Below is a small trained network, with its code and all its weights. Each question gives an input and a class and asks what happens when units are switched off, that is, made to give their printed mean instead of their output.

import numpy as np


def w(rows, s, z=0):
    codes = np.array(rows[::2]) - 128.0
    scale = np.full(codes.shape[1], s)
    scale[-1] = z or s
    return codes * scale


def norm(h):
    return h / np.sqrt((h * h).mean(-1, keepdims=True) + 1e-5)


def f(y):
    return np.maximum(y, 0)


def log_softmax(a):
    a = a - a.max(-1, keepdims=True)
    return a - np.log(np.exp(a).sum(-1, keepdims=True))


def net(x, mask):
    res = np.array(x, float).reshape(1, 5) / 4 @ E
    u = 0
    for l in range(2):
        y = f(norm(res) @ A[l][:, :-1].T + A[l][:, -1])
        res = res + np.where(mask[u : u + 13], y, B[l][:, -1]) @ B[l][:, :-1]
        u += 13
    return log_softmax(norm(res)[-1] @ U[:, :-1].T + U[:, -1])


A, B = {}, {}
E = w([
[103,209,125,6,199,96,46,145,1],'x0',
[119,111,111,127,142,211,117,242,138],'x1',
[77,151,140,196,102,103,193,197,31],'x2',
[52,98,235,178,51,46,12,188,124],'x3',
[58,164,126,98,45,170,181,174,37],'x4',
],0.0073)
A[0] = w([
[135,134,128,98,129,111,158,45,155,48],'0.n1',
[143,125,128,122,128,126,154,102,137,40],'0.n2',
[122,130,136,134,129,128,70,144,158,73],'0.n3',
[155,125,106,99,195,217,202,119,154,52],'0.n4',
[135,135,141,73,200,55,42,90,98,50],'0.n5',
[112,125,144,160,74,108,118,159,117,74],'0.n6',
[130,123,142,144,169,69,55,134,116,69],'0.n7',
[125,120,138,116,110,135,80,149,163,2],'0.n8',
[112,130,122,141,106,93,129,72,131,54],'0.n9',
[100,140,128,67,115,136,126,163,3,20],'0.n10',
[131,135,114,134,119,150,130,137,156,166],'0.n11',
[99,131,157,186,65,71,133,182,50,39],'0.n12',
[124,144,116,68,149,128,129,119,70,133],'0.n13',
],0.018,0.0042)
B[0] = w([
[126,101,120,138,112,136,136,36,134,184],'0.n1',
[132,113,138,132,143,155,141,92,148,145],'0.n2',
[123,110,174,137,110,145,91,163,167,165],'0.n3',
[160,161,44,189,146,192,174,194,145,220],'0.n4',
[143,165,81,82,149,70,6,105,166,240],'0.n5',
[58,91,114,174,179,125,127,110,123,193],'0.n6',
[125,182,106,69,145,84,183,198,204,196],'0.n7',
[105,93,181,122,119,173,98,141,172,155],'0.n8',
[123,132,167,129,110,109,116,83,154,163],'0.n9',
[165,153,192,77,113,175,164,141,40,239],'0.n10',
[143,129,136,133,171,152,172,156,156,160],'0.n11',
[34,114,55,202,116,103,125,111,90,248],'0.n12',
[108,117,177,92,148,195,86,129,85,203],'0.n13',
],0.023,0.014)
A[1] = w([
[93,98,122,134,133,91,165,131,107,4],'1.n1',
[192,132,151,100,118,32,60,161,122,79],'1.n2',
[119,91,80,151,116,103,123,106,157,92],'1.n3',
[119,126,120,85,139,137,151,150,73,71],'1.n4',
[82,118,133,154,119,77,172,132,82,59],'1.n5',
[169,156,99,95,125,85,129,138,152,69],'1.n6',
[172,150,96,121,139,138,81,50,90,69],'1.n7',
[153,150,194,73,95,141,141,145,6,19],'1.n8',
[176,105,180,134,79,100,207,29,131,22],'1.n9',
[139,165,159,112,168,83,116,109,97,136],'1.n10',
[113,107,146,188,68,67,131,135,84,95],'1.n11',
[124,118,135,130,145,120,145,107,96,64],'1.n12',
[139,82,224,125,102,127,139,176,133,99],'1.n13',
],0.021,0.0038)
B[1] = w([
[115,141,104,160,141,68,156,79,141,182],'1.n1',
[111,198,90,105,168,93,165,183,218,215],'1.n2',
[144,165,168,75,105,146,151,170,63,208],'1.n3',
[166,171,203,208,109,91,100,119,132,196],'1.n4',
[72,114,96,144,155,93,167,61,95,223],'1.n5',
[108,123,116,60,100,98,122,81,145,180],'1.n6',
[129,15,145,154,84,86,102,113,43,208],'1.n7',
[172,195,237,151,106,202,91,156,36,254],'1.n8',
[170,156,207,58,46,93,207,96,174,164],'1.n9',
[121,168,149,155,114,174,164,166,185,187],'1.n10',
[93,116,59,166,144,81,159,113,148,205],'1.n11',
[113,121,115,96,105,136,118,160,153,153],'1.n12',
[111,3,174,138,161,99,107,173,74,156],'1.n13',
],0.024,0.011)
U = w([
[181,90,54,93,116,128,38,40,96,10],'0',
[186,108,194,87,46,115,207,51,177,122],'1',
[104,204,117,20,145,46,27,149,224,197],'2',
[1,137,90,201,136,52,173,90,97,218],'3',
[146,224,240,132,110,187,75,156,15,255],'4',
[206,144,48,195,163,224,201,180,170,95],'5',
[93,32,217,138,154,121,97,204,180,10],'6',
],0.013,0.0023)

Each question gives the input, the list of numbers given to net, and the class t.
The units are the neurons (one row each of A and B). Each row of codes is followed by its name. A weight is (code - 128) times the scale printed after its matrix; where a second scale follows, it is the last column's (A, B and U).
mask holds one flag per neuron, layer by layer. A switched-off neuron (its flag False) gives its mean, the last column of its row in B, instead of its output. The means were averaged over made-up inputs and are rounded, as every weight is.
A unit's drop is (log p(t) with every unit on - log p(t) with that unit switched off) / (log p(t) with every unit on - log p(t) with every unit switched off).
The circuit of an input: a set's keep is (log p(t) with only the set's units on - log p(t) with every unit switched off) / (log p(t) with every unit on - log p(t) with every unit switched off). Starting from the 12 units with the biggest drops (on a tie, the unit counted first), units are removed one at a time, each time the one whose removal leaves the highest keep (on an exact tie, the one counted first), for as long as the keep stays at least 0.8.
units of the circuit, in order: the units of the circuit, biggest drop first
k most important neurons: the k neurons with the biggest drops, biggest first
k most important neurons of layer l: the k neurons of layer l with the biggest drops, biggest first
drop when u is switched off: that unit's drop, to one decimal
input [2,5,1,-4,-7], class 5: units of the circuit, in order -> (0.n4)
input [7,6,-8,-5,-1], class 0: units of the circuit, in order -> (0.n5, 1.n7)
input [-2,1,-3,1,-4], class 6: 2 most important neurons -> (0.n5, 0.n8)
input [-4,6,-8,1,-3], class 6: units of the circuit, in order -> (0.n12, 1.n13, 0.n5)
input [3,5,-4,8,6], class 3: 3 most important neurons of layer 0 -> (0.n12, 0.n6, 0.n13)
input [0,6,0,5,-5], class 6: units of the circuit, in order -> (0.n8, 0.n3)
input [-2,-6,7,-6,-3], class 1: 4 most important neurons -> (0.n1, 1.n9, 0.n12, 0.n5)
input [5,-8,8,8,7], class 3: 2 most important neurons -> (0.n12, 0.n6)
input [5,6,4,7,0], class 3: 3 most important neurons -> (0.n12, 0.n6, 1.n5)
input [8,-5,-8,-4,0], class 2: 2 most important neurons -> (0.n5, 1.n2)
input [1,1,-7,-2,4], class 5: 2 most important neurons of layer 0 -> (0.n4, 0.n10)
input [-7,-8,7,-8,-2], class 1: 2 most important neurons -> (1.n9, 0.n1)
input [-5,2,-8,8,8], class 3: 2 most important neurons -> (0.n6, 0.n13)
input [8,2,2,3,-3], class 2: 2 most important neurons -> (0.n5, 0.n7)
input [0,4,2,6,-6], class 2: units of the circuit, in order -> (0.n7)
input [-6,-5,0,-4,2], class 1: 2 most important neurons -> (0.n1, 1.n9)
input [7,3,-5,8,2], class 2: 2 most important neurons -> (0.n5, 0.n7)
input [-8,-1,-4,3,-3], class 6: 2 most important neurons -> (1.n13, 0.n12)
input [5,-1,-7,-4,-1], class 0: 2 most important neurons -> (1.n7, 0.n1)
input [-8,8,-2,1,-7], class 6: 2 most important neurons of layer 0 -> (0.n12, 0.n5)
input [4,-3,4,7,-3], class 2: 2 most important neurons -> (0.n5, 0.n7)
input [1,6,-6,3,1], class 6: 2 most important neurons -> (0.n8, 1.n13)
input [1,5,4,4,6], class 3: 2 most important neurons of layer 0 -> (0.n12, 0.n6)
input [1,-4,-3,5,7], class 3: 2 most important neurons of layer 0 -> (0.n12, 0.n6)
input [-2,0,-3,0,4], class 5: most important neuron of layer 0 -> (0.n10)
input [2,5,2,7,0], class 3: drop when 0.n12 is switched off -> 0.1
input [0,-7,6,-3,-7], class 1: drop when 0.n1 is switched off -> 0.4
input [-6,0,2,-7,6], class 5: drop when 0.n6 is switched off -> 0.0
